Here is a tiny trained network, its code and every weight. The questions are about switching its units off for an input and a target symbol, where a switched-off unit gives its printed mean instead of its output.

import numpy as np


def w(rows, s, z=0):
    codes = np.array(rows[::2]) - 128.0
    scale = np.full(codes.shape[1], s)
    scale[-1] = z or s
    return codes * scale


def norm(h):
    return h / np.sqrt((h * h).mean(-1, keepdims=True) + 1e-5)


def f(y):
    return np.maximum(y, 0)


def softmax(a):
    e = np.exp(a - a.max(-1, keepdims=True))
    return e / e.sum(-1, keepdims=True)


def log_softmax(a):
    a = a - a.max(-1, keepdims=True)
    return a - np.log(np.exp(a).sum(-1, keepdims=True))


def net(x, mask):
    ids = ['εζθμπτψω'.index(c) for c in x.split()]
    T = len(ids)
    res = E[ids] + P[:T]
    u = 0
    for l in range(2):
        q, k, v = (norm(res) @ M[l].T for M in (Q, K, V))
        z = softmax(np.where(np.tri(T) > 0, q @ k.T / 3**0.5, -1e9)) @ v
        res = res + np.where(mask[u], z, O[l][:, -1]) @ O[l][:, :-1]
        u += 1
        y = f(norm(res) @ A[l][:, :-1].T + A[l][:, -1])
        res = res + np.where(mask[u : u + 8], y, B[l][:, -1]) @ B[l][:, :-1]
        u += 8
    return log_softmax(norm(res)[-1] @ U[:, :-1].T + U[:, -1])


Q, K, V, O, A, B = {}, {}, {}, {}, {}, {}
E = w([
[138,75,90,118,110,138,12,126,102],'ε',
[118,154,77,254,210,104,148,219,174],'ζ',
[158,175,133,222,169,158,120,176,38],'θ',
[53,164,158,56,151,83,171,178,150],'μ',
[38,105,76,67,120,176,88,112,172],'π',
[135,154,140,161,85,7,123,46,170],'τ',
[204,114,150,108,142,133,96,101,34],'ψ',
[201,108,166,101,139,108,210,191,134],'ω',
],0.0092)
P = w([
[169,171,254,148,89,167,59,63,243],'0',
[177,182,126,152,223,102,73,68,216],'1',
[147,139,232,139,82,161,84,105,191],'2',
[154,124,94,128,177,56,116,97,149],'3',
[126,121,208,128,40,151,112,135,143],'4',
[122,85,73,139,170,44,143,132,82],'5',
[114,104,168,130,17,160,146,172,83],'6',
[101,94,17,111,155,85,165,197,33],'7',
],0.0055)
Q[0] = w([
[15,183,133,93,170,102,202,195,204],'L0H0',
[255,142,178,137,160,105,230,170,91],'L0H0',
[136,150,177,88,96,109,177,95,197],'L0H0',
],0.0078)
K[0] = w([
[22,166,158,87,145,114,202,201,202],'L0H0',
[254,126,198,139,163,108,233,183,98],'L0H0',
[161,175,189,106,130,80,143,98,223],'L0H0',
],0.0068)
V[0] = w([
[151,158,203,185,64,116,106,3,218],'L0H0',
[96,156,182,210,158,29,93,136,107],'L0H0',
[156,159,161,159,125,93,132,38,237],'L0H0',
],0.0038)
O[0] = w([
[75,118,73,130,96,168,203,185,65,252],'L0H0',
[104,185,80,1,125,178,126,114,87,198],'L0H0',
[127,81,107,103,103,149,149,173,66,227],'L0H0',
],0.0046,0.0032)
A[0] = w([
[83,74,117,133,117,183,161,114,196,24],'L0N0',
[106,149,213,182,102,144,129,2,207,56],'L0N1',
[168,37,155,133,87,152,146,194,135,3],'L0N2',
[126,127,171,150,80,129,113,56,118,142],'L0N3',
[134,141,161,218,151,155,124,152,187,85],'L0N4',
[184,160,214,172,130,151,85,46,241,170],'L0N5',
[135,193,247,156,124,145,117,113,168,85],'L0N6',
[172,185,137,110,137,70,104,41,211,100],'L0N7',
],0.0072,0.0043)
B[0] = w([
[116,92,69,224,120,73,167,183,157,156],'L0N0',
[152,92,2,149,104,59,153,87,250,154],'L0N1',
[146,161,122,170,80,101,40,187,70,196],'L0N2',
[110,145,79,93,169,144,125,173,178,251],'L0N3',
[164,152,186,130,82,135,177,109,160,179],'L0N4',
[80,32,171,90,129,142,225,21,172,207],'L0N5',
[72,118,95,184,170,51,121,79,60,176],'L0N6',
[165,139,167,144,171,198,91,128,225,218],'L0N7',
],0.0065,0.0029)
Q[1] = w([
[210,39,166,255,164,206,78,144,232],'L1H0',
[164,113,180,73,109,172,58,88,53],'L1H0',
[111,30,72,52,95,122,46,136,205],'L1H0',
],0.0085)
K[1] = w([
[126,169,129,133,56,218,144,135,193],'L1H0',
[161,77,137,35,118,216,78,84,17],'L1H0',
[138,1,65,40,105,134,55,145,237],'L1H0',
],0.0097)
V[1] = w([
[162,64,97,91,192,151,152,252,149],'L1H0',
[126,138,42,160,119,47,138,171,142],'L1H0',
[147,119,182,66,109,124,253,43,154],'L1H0',
],0.0043)
O[1] = w([
[163,58,225,180,158,58,198,140,86,82],'L1H0',
[190,107,215,90,186,253,86,142,169,249],'L1H0',
[158,99,131,139,156,43,11,230,122,150],'L1H0',
],0.0036,0.0014)
A[1] = w([
[144,125,108,153,205,147,122,255,126,118],'L1N0',
[144,164,166,150,206,91,106,94,168,167],'L1N1',
[144,116,98,143,219,185,94,126,150,101],'L1N2',
[143,197,74,145,92,168,62,251,158,44],'L1N3',
[129,148,123,41,117,188,149,204,142,3],'L1N4',
[175,139,222,153,210,213,137,71,199,79],'L1N5',
[161,161,234,150,189,192,106,65,221,71],'L1N6',
[137,130,120,147,117,113,122,76,217,119],'L1N7',
],0.0086,0.0045)
B[1] = w([
[163,164,70,93,106,115,76,94,85,197],'L1N0',
[160,135,124,137,120,163,107,153,168,252],'L1N1',
[152,162,171,112,133,104,169,150,122,216],'L1N2',
[205,142,111,135,154,136,63,175,40,193],'L1N3',
[171,168,143,141,174,114,152,93,189,154],'L1N4',
[107,100,187,52,153,202,226,158,129,240],'L1N5',
[86,49,149,99,163,170,251,94,58,239],'L1N6',
[173,174,146,122,146,134,109,134,84,254],'L1N7',
],0.012,0.0048)
U = w([
[94,111,138,85,15,214,75,84,140,123],'ε',
[130,75,155,70,184,205,212,136,104,156],'ζ',
[82,197,107,236,125,173,149,69,100,134],'θ',
[13,162,170,95,156,108,94,212,145,107],'μ',
[125,82,74,216,130,130,160,153,215,250],'π',
[231,217,128,89,165,113,65,123,150,82],'τ',
[97,45,2,110,194,26,148,59,55,136],'ψ',
[149,73,223,188,51,76,143,199,106,46],'ω',
],0.0058,0.0024)

Each question gives the input, a string of symbols that net reads in full, and the target symbol t.
The units are the heads (3 rows each of Q, K, V and O) and the neurons (one row each of A and B). Each row of codes is followed by its name. A weight is (code - 128) times the scale printed after its matrix; where a second scale follows, it is the last column's (O, A, B and U).
mask holds one flag per unit, layer by layer, with each layer's heads first. A switched-off unit (its flag False) gives its mean, the last column of its rows in O or B, instead of its output. The means were averaged over made-up inputs and are rounded, as every weight is.
A unit's drop is (log p(t) with every unit on - log p(t) with that unit switched off) / (log p(t) with every unit on - log p(t) with every unit switched off).
The circuit of an input: a set's keep is (log p(t) with only the set's units on - log p(t) with every unit switched off) / (log p(t) with every unit on - log p(t) with every unit switched off). Starting from the 12 units with the biggest drops (on a tie, the unit counted first), units are removed one at a time, each time the one whose removal leaves the highest keep (on an exact tie, the one counted first), for as long as the keep stays at least 0.8.
units of the circuit, in order: the units of the circuit, biggest drop first
unit that matters most: the unit with the biggest drop
k most important neurons: the k neurons with the biggest drops, biggest first
top k neurons in layer l: the k neurons of layer l with the biggest drops, biggest first
input ε τ ω μ μ τ μ, target τ: units of the circuit, in order : L1N4, L1N6, L1N5
input τ ζ τ τ, target ψ: units of the circuit, in order : L0H0, L1N5, L1N2
input ζ ω ζ τ τ τ ω ω, target τ: units of the circuit, in order : L1N6, L1N0
input ψ ψ π ω μ θ θ, target θ: top 3 neurons in layer 1 : L1N5, L1N6, L1N7
input τ ε ε τ τ, target τ: 2 most important neurons : L1N4, L1N6
input π μ π μ τ ζ τ ζ, target τ: unit that matters most : L1N0
input τ ψ ζ ζ τ ψ, target τ: 3 most important neurons : L1N6, L1N5, L1N1
input ε ζ θ π ε ε, target ψ: units of the circuit, in order : L1N1, L1N5
input ω τ μ τ π ε ψ π, target τ: 2 most important neurons : L1N6, L1N2
input ε τ μ, target μ: top 2 neurons in layer 1 : L1N6, L1N5
input ζ π ψ τ θ ε ω, target ω: top 2 neurons in layer 0 : L0N2, L0N5
input τ ε ψ τ ε π τ ε, target ψ: top 2 neurons in layer 0 : L0N7, L0N3
input ε ε ψ ε τ ψ, target τ: 3 most important neurons : L1N6, L0N6, L0N7
input τ π ε, target ε: unit that matters most : L1H0
input τ θ μ π ω ε ε, target ε: top 2 neurons in layer 1 : L1N6, L1N3
input θ ε ε ω ψ π ψ π, target τ: top 2 neurons in layer 0 : L0N5, L0N7
input μ μ π, target π: top 2 neurons in layer 0 : L0N0, L0N1
input τ ψ ω μ μ, target μ: 2 most important neurons : L1N6, L0N6
input π ε ω τ ε ψ ω, target τ: top 4 neurons in layer 1 : L1N6, L1N0, L1N3, L1N5
input π ε τ ε, target τ: top 3 neurons in layer 1 : L1N6, L1N5, L1N2
input τ τ θ τ π θ, target τ: unit that matters most : L0H0
